Here is a tiny trained network, its code and every weight. The questions are about switching its units off for an input and a class, where a switched-off unit gives its printed mean instead of its output.

import numpy as np


def w(rows, s, z=0):
    codes = np.array(rows[::2]) - 128.0
    scale = np.full(codes.shape[1], s)
    scale[-1] = z or s
    return codes * scale


def f(y):
    return np.maximum(y, 0)


def log_softmax(a):
    a = a - a.max(-1, keepdims=True)
    return a - np.log(np.exp(a).sum(-1, keepdims=True))


def net(x, mask):
    res = np.array(x, float).reshape(1, 4) / 4 @ E
    y = f(res @ A[0][:, :-1].T + A[0][:, -1])
    res = res + np.where(mask, y, B[0][:, -1]) @ B[0][:, :-1]
    return log_softmax(res[-1] @ U[:, :-1].T + U[:, -1])


A, B = {}, {}
E = w([
[15,135,135,161,206,118,82,127,55,122,95],'x0',
[162,119,128,145,94,124,220,123,2,134,113],'x1',
[96,48,164,112,40,110,68,171,92,108,229],'x2',
[35,193,124,95,108,127,235,129,162,112,196],'x3',
],0.0063)
A[0] = w([
[149,161,134,122,181,135,174,122,163,131,53,91],'neuron 0',
[70,158,122,118,116,128,187,127,145,126,160,59],'neuron 1',
[118,131,128,129,134,135,82,127,203,129,132,5],'neuron 2',
[94,137,131,119,155,122,51,128,252,130,146,29],'neuron 3',
[110,94,123,121,78,121,81,136,105,129,192,100],'neuron 4',
[153,112,127,128,135,138,106,141,118,129,96,82],'neuron 5',
[141,132,124,128,114,135,145,132,141,128,142,97],'neuron 6',
[203,127,130,124,78,128,161,135,180,135,148,60],'neuron 7',
[147,154,126,138,159,132,159,122,151,134,75,102],'neuron 8',
[193,127,116,122,97,134,144,126,157,135,146,77],'neuron 9',
[166,159,123,134,201,126,192,123,162,128,39,96],'neuron 10',
[153,116,131,134,116,126,173,128,39,127,128,42],'neuron 11',
[141,115,122,125,127,131,164,119,80,129,125,49],'neuron 12',
[103,147,125,127,128,120,157,130,135,133,156,75],'neuron 13',
[147,139,138,124,107,121,149,136,150,129,150,97],'neuron 14',
[171,127,126,134,100,127,199,126,11,134,118,34],'neuron 15',
[188,133,134,117,101,121,147,139,182,125,153,72],'neuron 16',
[177,114,139,123,109,136,153,123,153,122,137,82],'neuron 17',
[158,117,138,129,130,138,93,121,109,129,107,70],'neuron 18',
[89,143,128,120,115,119,166,133,136,130,160,99],'neuron 19',
[78,145,132,134,120,127,197,125,155,126,157,67],'neuron 20',
[108,88,132,134,97,128,119,133,119,132,161,116],'neuron 21',
[75,136,133,131,165,121,105,131,79,134,113,32],'neuron 22',
[81,122,134,126,103,132,149,141,140,123,162,107],'neuron 23',
[18,140,129,130,183,125,90,141,56,127,105,37],'neuron 24',
[162,131,115,120,120,123,136,137,134,123,136,86],'neuron 25',
[120,131,124,140,123,127,146,136,130,121,127,120],'neuron 26',
[163,121,126,125,102,123,144,132,145,125,141,80],'neuron 27',
[209,110,127,137,136,128,44,127,92,136,81,64],'neuron 28',
[116,101,133,135,92,130,98,139,100,124,193,95],'neuron 29',
[170,122,124,133,111,131,156,126,126,131,128,94],'neuron 30',
[173,120,139,137,124,117,86,131,115,126,89,57],'neuron 31',
[143,149,113,132,167,126,160,123,150,134,73,72],'neuron 32',
[199,107,123,130,136,127,53,126,87,128,90,62],'neuron 33',
[83,122,129,124,156,134,112,126,92,128,115,37],'neuron 34',
[111,131,127,126,124,130,81,118,180,127,131,21],'neuron 35',
[105,144,118,125,139,132,168,120,151,133,122,112],'neuron 36',
[72,120,125,138,146,129,110,125,94,127,109,38],'neuron 37',
[119,108,127,123,107,129,110,126,111,125,161,102],'neuron 38',
[63,152,134,121,112,135,189,123,157,129,163,67],'neuron 39',
[103,93,139,124,53,125,73,129,91,128,202,97],'neuron 40',
[153,135,129,120,103,125,166,124,63,124,120,31],'neuron 41',
[112,138,126,130,138,127,160,126,149,125,126,110],'neuron 42',
[113,110,133,118,86,127,92,133,97,126,180,84],'neuron 43',
[147,137,140,123,120,126,155,129,85,131,121,40],'neuron 44',
],0.013,0.0027)
B[0] = w([
[152,222,126,124,127,121,121,135,92,132,136,227],'neuron 0',
[189,51,126,121,145,129,122,147,99,129,131,200],'neuron 1',
[80,118,126,131,135,132,138,175,189,123,128,189],'neuron 2',
[62,121,127,137,132,134,143,227,237,131,118,252],'neuron 3',
[149,216,126,123,128,126,130,135,98,128,122,219],'neuron 4',
[153,95,121,114,134,123,130,139,113,124,136,163],'neuron 5',
[122,114,127,130,123,134,124,100,123,126,126,150],'neuron 6',
[68,108,129,137,94,130,127,32,110,127,125,214],'neuron 7',
[139,197,128,128,129,127,122,129,100,121,122,199],'neuron 8',
[85,106,132,133,98,125,125,58,117,131,131,192],'neuron 9',
[157,250,136,127,122,131,120,131,88,128,128,254],'neuron 10',
[89,138,129,128,134,134,128,184,203,129,126,207],'neuron 11',
[106,127,126,132,141,136,124,156,173,126,132,170],'neuron 12',
[159,92,134,117,137,120,124,133,125,127,135,162],'neuron 13',
[112,108,129,127,111,123,128,97,120,125,138,163],'neuron 14',
[70,124,128,135,138,131,124,211,231,129,118,242],'neuron 15',
[76,99,128,143,102,134,128,55,116,128,125,198],'neuron 16',
[97,114,128,136,105,130,129,80,114,129,133,177],'neuron 17',
[159,87,127,127,142,128,128,135,112,126,130,166],'neuron 18',
[173,79,129,127,146,131,118,143,107,130,124,180],'neuron 19',
[181,58,124,124,153,121,124,134,102,130,127,196],'neuron 20',
[145,183,127,125,130,127,135,131,112,129,127,183],'neuron 21',
[85,110,132,129,91,134,130,58,133,132,135,195],'neuron 22',
[168,102,126,114,163,118,121,138,111,137,124,181],'neuron 23',
[64,87,128,145,67,134,135,7,116,120,135,255],'neuron 24',
[112,123,127,128,120,129,132,98,121,126,132,153],'neuron 25',
[135,115,122,125,132,130,123,131,128,132,130,141],'neuron 26',
[105,125,128,134,110,128,131,86,118,123,132,166],'neuron 27',
[202,28,130,117,163,122,127,148,90,126,139,231],'neuron 28',
[149,205,128,124,136,124,129,130,106,131,124,205],'neuron 29',
[99,106,130,142,112,137,135,98,133,129,130,167],'neuron 30',
[170,75,129,118,146,121,128,133,115,130,130,179],'neuron 31',
[145,201,127,118,118,121,132,136,106,130,138,198],'neuron 32',
[196,40,125,120,158,123,130,144,98,129,133,218],'neuron 33',
[99,114,129,131,98,131,141,80,128,128,126,176],'neuron 34',
[98,120,132,131,135,135,138,165,176,126,121,175],'neuron 35',
[163,110,128,117,149,121,119,145,111,126,128,173],'neuron 36',
[89,116,126,130,101,125,131,68,131,138,132,182],'neuron 37',
[140,165,125,124,120,136,123,139,110,127,125,170],'neuron 38',
[194,49,133,132,152,126,118,153,100,125,125,206],'neuron 39',
[163,241,125,126,138,125,126,128,94,129,123,242],'neuron 40',
[88,125,127,126,134,128,133,171,182,123,126,184],'neuron 41',
[154,120,122,119,147,121,120,135,123,128,130,160],'neuron 42',
[152,198,129,132,133,130,126,131,106,128,123,198],'neuron 43',
[106,125,127,126,136,131,132,153,165,128,124,162],'neuron 44',
],0.025,0.0083)
U = w([
[166,249,133,114,136,132,118,143,77,128,109,254],'0',
[212,22,130,100,190,122,115,152,92,128,129,168],'1',
[47,92,135,161,49,154,143,17,120,122,127,57],'2',
[60,127,129,139,155,159,149,229,254,121,96,31],'3',
],0.0074,0.00054)

Each question gives the input, the list of numbers given to net, and the class t.
The units are the neurons (one row each of A and B). Each row of codes is followed by its name. A weight is (code - 128) times the scale printed after its matrix; where a second scale follows, it is the last column's (A, B and U).
mask holds one flag per neuron, in row order. A switched-off neuron (its flag False) gives its mean, the last column of its row in B, instead of its output. The means were averaged over made-up inputs and are rounded, as every weight is.
A unit's drop is (log p(t) with every unit on - log p(t) with that unit switched off) / (log p(t) with every unit on - log p(t) with every unit switched off).
The circuit of an input: a set's keep is (log p(t) with only the set's units on - log p(t) with every unit switched off) / (log p(t) with every unit on - log p(t) with every unit switched off). Starting from the 12 units with the biggest drops (on a tie, the unit counted first), units are removed one at a time, each time the one whose removal leaves the highest keep (on an exact tie, the one counted first), for as long as the keep stays at least 0.8.
circuit, biggest first: the units of the circuit, biggest drop first
most important unit: the unit with the biggest drop
k most important neurons: the k neurons with the biggest drops, biggest first
drop when u is switched off: that unit's drop, to one decimal
input [-7,1,-2,-6], class 2: circuit, biggest first -> neuron 7
input [-8,-4,0,-8], class 1: 3 most important neurons -> neuron 28; neuron 33; neuron 24
input [-5,-7,6,-4], class 3: 3 most important neurons -> neuron 3; neuron 2; neuron 10
input [6,2,-4,-6], class 1: 2 most important neurons -> neuron 28; neuron 33
input [-4,-2,1,3], class 2: 2 most important neurons -> neuron 28; neuron 33
input [6,-6,4,-6], class 1: 2 most important neurons -> neuron 28; neuron 33
input [-3,4,-3,-3], class 3: 2 most important neurons -> neuron 15; neuron 24
input [-5,-7,3,0], class 3: 2 most important neurons -> neuron 3; neuron 24
input [-5,0,8,-8], class 0: 4 most important neurons -> neuron 40; neuron 4; neuron 29; neuron 43
input [-6,8,-7,-7], class 3: 2 most important neurons -> neuron 15; neuron 11
input [-7,-2,5,0], class 2: 2 most important neurons -> neuron 7; neuron 16
input [7,8,1,-4], class 3: 2 most important neurons -> neuron 15; neuron 11
input [7,-6,3,5], class 2: 2 most important neurons -> neuron 24; neuron 15
input [7,6,-3,6], class 2: circuit, biggest first -> neuron 24
input [8,1,8,6], class 0: 3 most important neurons -> neuron 40; neuron 4; neuron 29
input [-2,-8,5,-7], class 3: 2 most important neurons -> neuron 3; neuron 2
input [-1,7,6,6], class 3: 4 most important neurons -> neuron 15; neuron 11; neuron 10; neuron 41
input [1,6,5,-3], class 3: drop when neuron 0 is switched off -> 0.1
input [6,6,-5,0], class 2: drop when neuron 40 is switched off -> 0.3
input [4,1,8,7], class 0: drop when neuron 40 is switched off -> 3.1
input [0,2,-3,-6], class 1: drop when neuron 19 is switched off -> 0.0
input [2,-1,-5,-7], class 1: most important unit -> neuron 28
